Each row is followed by its group and then its class within the group.
[  3   6   5  -7  -2   6   5  -3 -10  -5   5   9  17   8  -1   5  -3   3
  -4   6] : <39>.tonez
[  6  16  -2 -23  -4   8  20 -10  -9   2   1  19   6  33  11   3   3  -2
  -4   8] : <35>.vep
[ -3   7  15 -15  -4  10  -3  -5 -10   5  -1  10  -5  12   2  -3   4   0
  -5   4] : <39>.sif
[ 18  16  11  -1 -10  15  38 -11  30  -7   7   0  30  27   8   7  10  12
  -8   1] : <35>.ran
[ 12   2   4  -1  -3   9  10  -8   9   2   8  15   5  12   4   0 -17   0
  -4   5] : <39>.sif
[  9  27   1 -13   0  11  18   3  11  -2  -3  -1  14  24   3  -1   3   1
  -2  -2] : <35>.vep
[  6   3   2  -7  -3  14  11  -1 -12  -3  -5  16   6  14   8   0   5  -1
  -1   3] : <39>.Zame
[ 15   0   0 -11  -2   6  26  -7   1  -3   2   9   1  20   5  -2   4   0
  -1  -2] : <35>.vep
[ 14   3  -5 -10   1  12  14  -9 -18  -3   1  18  -3  14   8  -5   9  -8
  -1  -3] : <35>.desiz
[ 14   8   3  -7 -12  19  22  -5   6  -5   9  23   7   9   2   1   1   4
  -6   9] : <39>.tonez
[  7   5   0  -9  56   7  29 -12  13  -6   2   4  20  14   4   2  -3   4
  -4   2] : <35>.vep
[ 10   2   6 -13  -5   6   3 -10 -12   3   6   9   9   8   5   3   3  -1
  -4   5] : <39>.sif
[ 13   7   7 -20 -10   9  18  -3   7   9   4  -1  10  19   8   0  14  -2
  -4   2] : <35>.ran
[  8   5   0 -14  -2  18  10  -4  -2  -9   1  12  13   8  -4   1  -2  -2
 -20   6] : <39>.sif
[ 16  10   4  -6  -8   5   9 -22  -2   1   7  15  15  18   4   1   1  -3
  -3   6] : <39>.Zame
[ 13  11   3  -4  -7  16  15 -13  21  -2  -4  17  19  12   4  -2  -2  -1
  -2   8] : <39>.tonez
[  8   9   3 -19   1  12   4   1  16   6   4   9   5  23   1  -1   3   6
  -1   4] : <35>.desiz
[19  4  6 -1 -1  6 10 -3  8 -5  0 16 11 13  5 -3  5  7 -2 -4] : <39>.sif
[12  5  8 -6 -7  4 11 -1  0  2 -1 15 13 19  3 -5  5  1 -5  6] : <39>.Zame
[ 10   9   1 -21  -8  20  30  -7   6   6   4  17   7  29   4  -3  11   1
 -12  12] : <35>.vep
[ 16   6   7 -14  -9  23  32  -6  32  -4   8   5  20  29  12   2   7   4
 -13   6] : <35>.desiz
[ 11  -5   4   2 -12  -2  15  -3  -2  -4   5  16   1  10  -5   0   9   4
  -1  -2] : <35>.ran
[14  9  8 -3 -4  7  7  0  0 -3  4 52  9 24 -2 24 -5  1 -8  5] : <39>.tonez
[ 7  7 -9 -2 -2  3 17  1 12  3 -3  7  5 15 -3 -5 29  5 -4  5] : <35>.desiz
[ 13   2   3 -11  -1   6   9  -7  -2   4  -2  10   9   1   4   1   3   0
  -5   7] : <39>.tonez
[ 5 12  6 -4 -4 10  6 -4  9 -3 -1  6 13  4  2  5 -3  1 -4 10] : <39>.tonez
[12  4  2  2  1  4 27 -5 10 -5  3  4  9  9  5  4  4  3 -1  6] : <35>.ran
[ 14   0   6   3   6   0  16  -4   0 -11  -5  17  10   8   3  -2   1   3
  11 -13] : <39>.sif
[11 -1  6 -4  0  1 25  4  7 -6 -3 10 10 14  8 -1 10  6  0  0] : <35>.ran
[ 10  10   5 -15  -2  19  14  -2   7   1   3  17  19  18   4   8  -2   2
  -5   5] : <39>.Zame
[  9   6   2 -16  -6  11  31   1  12  -5   0   8  15  26   8  -6   5  10
  -3  -4] : <35>.desiz
[  3   3   4 -26  -9  19  24 -10   3   5   2  16  20  20   9 -29   9   5
  -4  -7] : <35>.vep
[ 15   8   8 -14  -3  10  24  -6  10  -4   4  15  12  26   1  -3   8   4
  -4  -3] : <35>.desiz
[ 13   5   2 -15 -10  16  27  -5   7  -5   8  15  13  27   3   1   4  -5
  -1   1] : <35>.desiz
[  2   2   4 -12  -6   6  18  16  -1  -5  -1  12  10  21   3  -3   8   5
  -1   2] : <35>.desiz
[ 12   5   5 -22  -1   7  20  -5   7   1  -1   8  14  12   4  -1   2  29
  -5  -1] : <39>.sif
[15  1  3  1 -3  5 23  0 -3 -6  0 17  1 13  4 -7  6  6  2 -5] : <35>.desiz
[ 11  11  12 -12  -1  12  15  -9   6  -2   0  10  12  20  10   1   0  -2
  -4  -3] : <39>.Zame
[  5  -2  -1 -16 -11   5  18  -3  15   0  -7   0  15  24  18  -4   3   0
  -6   2] : <35>.vep
[ 21   9   4 -18  -6  17   3  -8  -8   6   2  27  10  13   7   0   4  -2
  -2   0] : <39>.Zame
[10 23  3 -6 -6 16 25  0 18 -3  5  3 23 22 11 -4  4  0 -6 -2] : <35>.ran
[ 12  12   8 -17   3  14   4 -14   1   1  12  19  16  11   7   3  -1  -2
 -12   1] : <39>.Zame

Each row is followed by its group and then its class within the group.
[  0  -3 -47   0   2  -3  -7   0  -4   3  -2   0  -3  -1   1  -2   1  -3
  10   3] : M.gom
[10 14 15  0 -4  1  4  0  0  2  3 -2 -1  0  1 -2  0  1  8  6] : F.buk
[  4   4 -33   0   1  -5  -3   1  -1  -2   3  -2  -6   1   3  -7  -2  -1
  24  20] : M.Dizab
[12  7 -8  0 -4  7  1  0 -6  1  1  0  0 -2  3 -4  0 -6  4  3] : F.Nupe
[18 10  0 -1 -5  6  0  7 -5  5  1  1  1 -2  6 -2 -1 -2 11  1] : F.Nupe
[-3 -9 14 -1  1 -4  0  1  3  0  0  1  1  5  2  5 -2  3 -7 -8] : Z.leres
[ -6 -16  29   0   0  -2  -1   0  -1   0  -2   2   1   6   2   6  -3   1
  -5  -8] : Z.Sir
[ -7 -12  24  -1   0  -3  -2   0  -4   1  -2   2   1   5  -2   8  -1   2
  -7 -15] : Z.leres
[-17   3  -5   5  -1   0  -4   0   0  -3   1  -2  -2  -1  -2  -4   0  -1
   7   4] : U.Tulur
[ -7 -20  61   0  -3   2  -1  -1  -4  -1   1  -1   0   6   0   7  -4   6
   5  -1] : Z.Sir
[ 9  7 40  0 -5  5  5 -1 -3  0  4 -4  0  1 -1 -9 -2  0 10 13] : F.buk
[  4   4 -23   1   1  -3  -1   0  -5   0   1  -3  -3  -2   1  -2   0  -2
  13   9] : M.Dizab
[11  9 17  0 -4  4  3  1 -4  1  2 -1  0 -2  1 -3 -1 -3  5  7] : F.buk
[-16   2  -2   1  -1   0  -4   0  -3  -2   0  -3  -3   0  -1  -5   1  -1
   7   1] : U.Tulur
